Each row is followed by its class.
[ 229 -392 -156 -120  203  140  132 -384 -143  238  679 -113 -455  175
 -351   79  187 -144   66  -38   17 -228  192   65 -124 -153 -272  295
 -194 -184  511 -283] => Tib
[  91  -88  152   21  105   46  135   84 -201   41  -81  -42  -79  229
 -331 -482  229 -300   84   54   30 -190   55 -125   43   65  -59   68
   90   66 -191 -163] => momal
[ 423  -77   62   18   62  182 -170   43  234  -43  132 -135 -178 -119
   54 -541  121  -22   57  -95 -111  124  139  -97 -163  -21   81  264
  252 -174  -95  201] => duz
[-195  -73 -119   95  -26 -189  314  217 -303   36   -4  -59  174   30
 -146 -101  343 -184 -226  103  -27 -123    9   65 -129 -220 -155  392
 -120 -275   41 -178] => madin
[ -45  -49  -94 -102  168  181   41 -102   62  137  539  -68   -8  -70
  -70 -190  144    7  184   10   19 -451   75   42   89 -187 -104  245
 -101 -459  100 -257] => Vimil
[ 110 -164   -3  113  177  158   13  181  250  -52  144 -182  165 -474
   29 -404  308  -97  111  -69  102  150  -36  -75 -141 -169  457   16
  228 -169  -36  175] => noba
[-191  -19  100  -21   57  333 -352   17  199  203 -244   87 -385  150
  274 -394 -457 -219  295  146  -14 -581  -66 -174  348  -17  140 -351
   -4  173 -444 -314] => ziv
[   3  -75  201  -83 -257  -89   52  -55  200  -25 -108   93 -197   50
 -121 -192  109  117  160   -9  -18  -47   83  -90 -186  157    4  -61
   43  -44 -139   -7] => Tib
[  91 -197  425  -98   83   61  -82  145  269  -68 -278   14  -84  -48
   43 -101  -63   81  308   60   76  -48  -49  -48 -198  283  269   22
   45   74 -411   37] => Dosun
[  80    3 -320  138 -142 -181   18  349  -87   28 -217   68   59   49
 -180  -31   34   11 -317  161   27  -46  -46 -250   95   -8  235 -183
   -6  -85 -170  -34] => Dosun
[ 143   44 -146   14 -166  -10  -23  254  -51   47 -300   10  112  -44
 -190  140   10  -22 -137  195  -19  -30  -38 -160   60   79  280 -128
 -130 -128 -147   73] => noba
[-134  180 -171  450  271   74 -168  705  257  235 -166 -212  403   86
  160 -718  234   16 -131  -26 -141  -40  102 -228   79 -112 -189  614
  -75   63  -16  -36] => duz
[ 353   79 -247  250   18  172  272 -208  251  265  147 -117  150 -329
  606 -281 -140  -93 -134  213 -195 -680  236 -509  -57  -74 -567 -162
 -268 -157 -468  212] => ziv
[ 313 -164  120   16  287  161   61  -64  117    3   -9  -41  -83 -127
 -101  -65  122   53  247   27  155  164  -72 -216 -292  -57  431  -25
 -172 -197  -43  -77] => kikiz
[ 512 -325  -14   24  345  152 -188 -193  412  537  107 -269   95 -325
  143 -164  316 -185   11  -14 -149   68   89 -277 -268    0 -572  282
 -442   79  -66  -30] => Finob
[  25  -28  338 -166   62  359  168 -149    0   -9  200  -11  -67 -129
  180 -250   75  169  226   13   -1 -238   81  -53  -28   21  100  -26
  -38  -74  -27  103] => Vimil
[  97  -43 -209 -244    5   18  159 -224  -46  193  294  250  -92 -134
  177  257 -237 -318 -133 -231 -228  -80   12  -63   -6   15 -366 -147
 -163  160 -140   39] => Finob
[ 175 -249   -5 -200  304  298 -296 -125  223  289   -6 -392 -104   15
 -464  -67  676  281  238  217   64  117  -82  -71 -240  -92  156  388
 -178 -577  507 -277] => lan
[-122   32  -82  -39 -150 -194   22  415  -55  -23 -327   99  216  -38
 -239   27   68   16 -226  160  -28   -5  -70 -102   34   56  297 -116
  155 -192 -229   79] => zam
[ 252   36  316  -46   86  -22  140   71   92  -73   58  -64  121 -105
   95 -157   49  280   94    2  155  122 -126   -7 -129  -60  195  145
  -17 -125  -33  153] => Dosun
[ -28 -112 -302   45  -45 -176  -64  269    9  -40 -310    4  270 -200
 -296  -45  226  -69 -235  161   62  134  -43 -160  -47   42  289  -82
 -132 -254  -71   70] => ziv
[  33  -17 -231  225  -47 -232   91  362  -12   -8 -329  -50  213  -47
 -212 -112  283  -19 -318  182   81   54   33 -170    5  -18  169   16
 -130 -170   -5   14] => momal
[  25  -47  -94   49  -16  503   90 -176 -408 -136  484  151 -396   96
 -132   55 -528 -326  229  105  -17 -887  -59 -345   46  -57  500 -741
  190  332 -260 -112] => duz
[ -36  312   34  128  295  357 -119  221  164   36  830   46  172   25
   75 -482   13  342  111 -142   26 -251  -26  -64  303  129    5  621
 -110 -193  257   -2] => ziv
[  84  102  100  179  262   99  379  106  109 -253   92   31  -32 -113
  125 -321 -218  -50  161  -14  139 -188   44 -152 -182 -136  443  -13
   46 -271  -97  225] => momal
[ 107 -337 -143   84  147 -129  171 -122   38  -95  -78  -90  149 -188
 -167 -254  180 -121  187  -41  267   -5   31 -124 -156  105  240  -65
 -107 -311   18  119] => momal
[  60  141 -203  170 -147  -59   23  346  -41   82 -198   39  159  -22
 -145  -20   32   64 -219  152    4   69   18 -229   95  -36  182  -32
  -15  -93 -110   36] => metov
[   4  -28  248  -44  -65   85  215   43  105  -61  125   66 -120  -11
 -148 -193   44  152  271   67  108 -101  -95  -90 -284  190  224  120
 -140 -231 -110  104] => Vimil
[ 246   -1    7 -117  133  277  -64 -199  -59   60  125  -27  -91  -19
   52   16  -28  150  210  -84   23   -9   19 -200   59 -111  292 -181
  326 -274   72   18] => metov
[-194 -199   44  106  187 -150  266   -5  -13  431 -142  -11   72 -136
  -14   42  -69 -317    9 -154  -11  261  -26  126  127  -33  -71   25
  206  198   30  -52] => madin
[ -25 -142  126 -117  -59   19   25 -203   12  -85 -149   -9   92 -164
   -2 -171  163   43  143  -15  -70 -127   20 -148 -253   63  119 -163
   17 -228  -65  111] => lan
[ 160 -206  124  -19  130  114 -191   56   18  -58   68  -72  -88   78
 -264 -110  155  198  233   64  162   24  -16 -104  -89    2  566  -51
  251 -436   25  -97] => zam
[  54 -103  107 -175  104   40  185   11   65  -72  -96    6   90 -188
    6   50   94   68   99  -47  -68   36   70 -104 -336  -99  230 -153
  134 -222 -128  141] => Vimil
[  13 -170  -59   13  126   81  103   50  197 -114 -316  -25  -98 -123
   44 -359  -17 -158  225   -7   66  -16   50  -91 -147   17  322  -46
  -46 -144 -245   26] => noba
[  66  -49   91   35    7  242   45 -160  219   26  115  -79 -121 -191
 -103 -292   88  163  347  -39  146  260   94  -46 -172 -108  302  101
 -118 -213  225   96] => duz
[-120  -46   19  265  194  200 -150  524  -89  -14  559 -134  138  -98
 -139 -494  261 -171 -152  329   70 -659   -1  -23  282 -260  292  145
  249 -324 -270 -354] => lan
[ -43  -58 -143   51 -230 -268  -30  423  -10   39 -357   48  187  -62
 -230 -152  222  -49 -273   63  -49  123  -59 -121    0   78  210  -97
  199  -68 -271   34] => momal
[ -16  -53 -170   94 -200 -260   75  388  -92  -66 -271   42  184  -87
 -271    2  276  -68 -329  158   46  188   41  -91  -21  -44  247 -109
  107 -170 -123   66] => zam
[ 118  -73   95  -56  141  164  -91   21   79   42 -222  -48  -75  -68
   42  -69  -74  183  170   75  106 -155 -169 -159  -19   13  524   27
  -59 -261  114   42] => zam
[-113   38 -178  100 -247 -274  157  405 -102   16 -124   40  273   24
 -180   35  177   12 -349  112  -80  -75   58  -79   64  -53  117 -184
  189 -171 -130   47] => Tib
[  -2  -26 -214   -8  -57 -176    5  274   10   71 -247   96  132  -20
 -158  106  -78   26 -151   81   56   10    6 -133  127   49  177 -128
  -13 -105 -140   -1] => madin
[ -15 -131  -41 -247  -20   53  202 -109  384  157  256  -34  264 -562
   78 -332  605   78  -24 -183 -212  241  220  127 -250 -104 -320  498
 -358 -270   52   -8] => zam
[ 322 -111  -86  141  419  390 -211  -31 -260  401  631  -79 -251  133
 -403  -67  108  163 -158  138   85  -67  177 -126  470  -88  174  407
 -153 -209  612 -310] => kikiz
[   8  136  177   36  111  139   76    6   21  -35  -45  -50  152 -132
 -105 -243  149   73  113  113   29   12  -38 -167 -144  -55  205  150
  -40 -362   42  133] => ziv
[-349  -83  305 -236 -302  142 -217  366  245  398 -246   48 -281   43
 -195 -356  335   45  -76  374 -305 -483 -247   -8  125  285  -11  112
  150   -4 -581 -441] => Dosun
[ -59   66 -232  241 -128 -165   39  488  -91  -72 -118    5  214   24
 -167 -113  131   13 -248  105   93  -21   10 -117  154   -4  288   32
  112 -171  -38   47] => madin
[ 129 -113  107  153  -50   74  144 -183  204   22   48  -91 -152 -119
   70 -167  148  154  149   93  220  -49  -67 -183 -153  100  155 -102
 -162 -156  146  161] => Finob
[  50 -107   -7  202  170  -66   -4 -119  298 -144  -42  -27  -77 -209
 -132 -287 -122  -85  246  -14  242   68    3 -106 -224   72  113  166
 -226   24    2   72] => Finob
[ -51  118 -196  254 -183 -362    1  354   74  -25 -302   -4  205  -26
 -229 -214  117   -7 -321  122   -8   48  -65 -174   -8   84   46   76
   71 -111  -22  173] => Tib
[ 279   22  -76 -152  108  370 -346  -28  279  -54 -180 -249 -298  202
 -358 -662  443   84  242  302   43  143 -239 -259 -416   30   -9  373
 -588 -307  -90 -192] => Finob
[-324  292 -154    3  198  207  533 -204 -364  -41  899   28  213  343
 -187  214 -247  314  401  -52   71 -678  168 -108 -165 -378 -240  277
 -188 -484  385 -146] => Dosun
[-118  -33 -257  200 -128 -305  145  380  -62  -48 -208   62  310 -133
 -161  143   12 -113 -243  151   95 -156  -74 -137   38   34  288 -196
   68 -207 -170   95] => metov
[ 246  -34    9 -146  270  327  -75 -131  223  329 -139  -56 -105   -9
   14  239    0  180  331  -20   56   91   49 -215  -11  -16  156   20
 -235 -116  146 -149] => momal
[  -3   33   46  104 -128 -130   32   82   33  -44 -339   47   37  -21
   57 -140   16   -2  -58   40   69   73  -29 -127   36   41  163 -177
   59  -90 -119  108] => Finob
[  81 -100  177  -36   85  134   18 -114   73  -81 -150  -10  -44    4
   64 -283  -56  119  213  -71    0  -63  216 -160 -144  -73  193 -161
  -36  -42  -40   58] => momal
[ -23 -107  246  105 -146 -128  290  107  115   24 -244  -11  -74  -74
   10   98  145 -132   42  227  146    7 -251  -45 -244  222  228 -158
   37 -281 -243  199] => Finob
[-118  -26   30   82  -15 -133   -8  199  373  129 -368  -66  239 -193
  123 -128 -102   21  225  -22   37   19 -170 -138 -250  140   24  174
  -49  -96 -184  252] => metov
[ 105 -220  162  216  273   64   66   79  258   77 -102 -175  223 -260
  261 -419   32  -47  237  -15  145   76   79 -101  -92   12  155   67
   23 -109 -227  151] => Tib
[ 160  186  410  190  -51  375   13  -24  111 -115  306   25 -236    3
   -7 -432  -13  281  263  164  176 -208  142 -207    9    1  246  158
 -232  -11   64   17] => zam
[ -32  -33  223   31   -5   67   99   16   68  -19  -60 -117  -52 -122
  -68 -313  156  115   38  146   13 -155 -223  -47 -158   70  287  121
   59 -157   49  108] => Tib
[  76  -87  216   38   32  211  -74  -22  121   83  210 -127  -83 -124
   -5  -56  202  314  147  255  220  -38 -225 -138 -165  -11  286   24
 -109 -273  111   27] => zam
[ -65 -129   -6   96  136   41 -184 -134  107  340   68 -127 -343   39
 -275 -566   -8 -338   12  207 -110 -455 -257 -200  -53  172 -355  355
   -8   -6  -16  -85] => Tib
[-248 -188   58  148 -115  -23  161  145  349   51  245 -170  118 -581
  501 -562  206 -366 -275   26 -130 -455  -11  210   40 -175 -128   43
   27  -13  -69  295] => ziv
[ 171 -255 -302  176  299  201 -291   75  104  265  197  -59  -33   81
 -261  -44  -63 -322  364   82  135 -308  102 -186  157   51  167  160
 -298 -366 -224 -458] => Dosun
[ 174 -163   -4   -7  252  148  112 -181  119   79  174  -70  -80  -88
 -103 -242  227   47  291 -122  134  208  -10 -161 -286  -19   19  266
 -198 -111  143  -76] => madin
[-413   86    4   55  -41 -362  476  329  267  -16  376   56  330  -42
  -98  348  -59  272   58  149   23 -623  253  185 -352 -195 -387  561
 -396 -492  -28 -161] => Vimil
[ 109   61   85  368 -137  -74  509  -65  170  233 -158  -67 -310  384
  -28 -170   56   22   49  230  -38 -116  157 -146 -362  190 -548  425
 -668   85  -14  -92] => zam
[ -54   16 -273   27 -234 -297   71  379 -139  -16 -289  146  139   16
 -153   49   33  -89 -364   18 -105  -47  -28 -141   80  126  145 -186
  221  -88 -186  140] => Vimil
[ 265    4  -52  150  242  185  183  426  156  453  461 -130  217 -145
  -29 -152  322  116 -240  256   60 -340  117 -247  185 -144 -224  369
 -356  -59   33 -138] => zam
[ 239 -174  184 -105  132   98   -7   61  182    4   89  -27 -111 -131
 -149 -519  229   18  105  -90  -11  200  -68 -172 -220   49  268  -33
  303  -80 -206   85] => madin
[ 125  -23   12   49  173  177   91 -121   70 -104  -86   20 -139 -111
   62 -271 -218 -128  311  -71   99 -147 -120 -243 -180   65  257   19
  -93   73 -126   80] => madin
[-159   21 -100   41  -67 -184   42  406 -133   48 -441   70  364 -105
  -94  202   35    5 -323  157  -18   73  -94  -95  179   29  406 -331
  120 -134 -152   93] => madin
[  91  -73 -137   38 -172 -241  -53  381   74   40 -423   -2  166 -160
 -159 -117  263  -46 -286   92  -41  270   31  -89   11  -15  204  -39
  179  -91 -259    7] => Tib
[  75  -69   23   13   18 -116   74 -139  402  -38 -165    1  -22 -202
  126 -479   70  -14  167  -17    0  -46  -36 -271 -319  132 -114  -20
  -14 -286 -292  223] => Dosun
[  48   46 -286  303  -87 -352  119  432  -11  -69 -247   73  157   71
 -128   44  -42  -73 -308   98   58   70   93 -143   15  -65  194 -103
  125 -153 -203   11] => ziv
[  70  -62  148  282  -80 -285   28  403  156 -126  189   25  -60  -93
 -259 -541  372 -129 -258  202   51  420  206   72 -329  -57 -300  623
  -51 -169 -363  -90] => lan
[  41  -36 -152  192 -195 -274   96  525   61    5 -512  -24  140  -93
 -138  -43  182 -100 -315  187   -8  130  -18  -77  -11   62  312  -96
  161 -116 -321   81] => Vimil
[  34  -15 -148   40  -84 -230  166  276  -18   54 -314   66  323  -86
    0  376   -2   12 -231  159    9  -63  -25 -136   33   39  182 -357
  -98 -138 -246   70] => kikiz
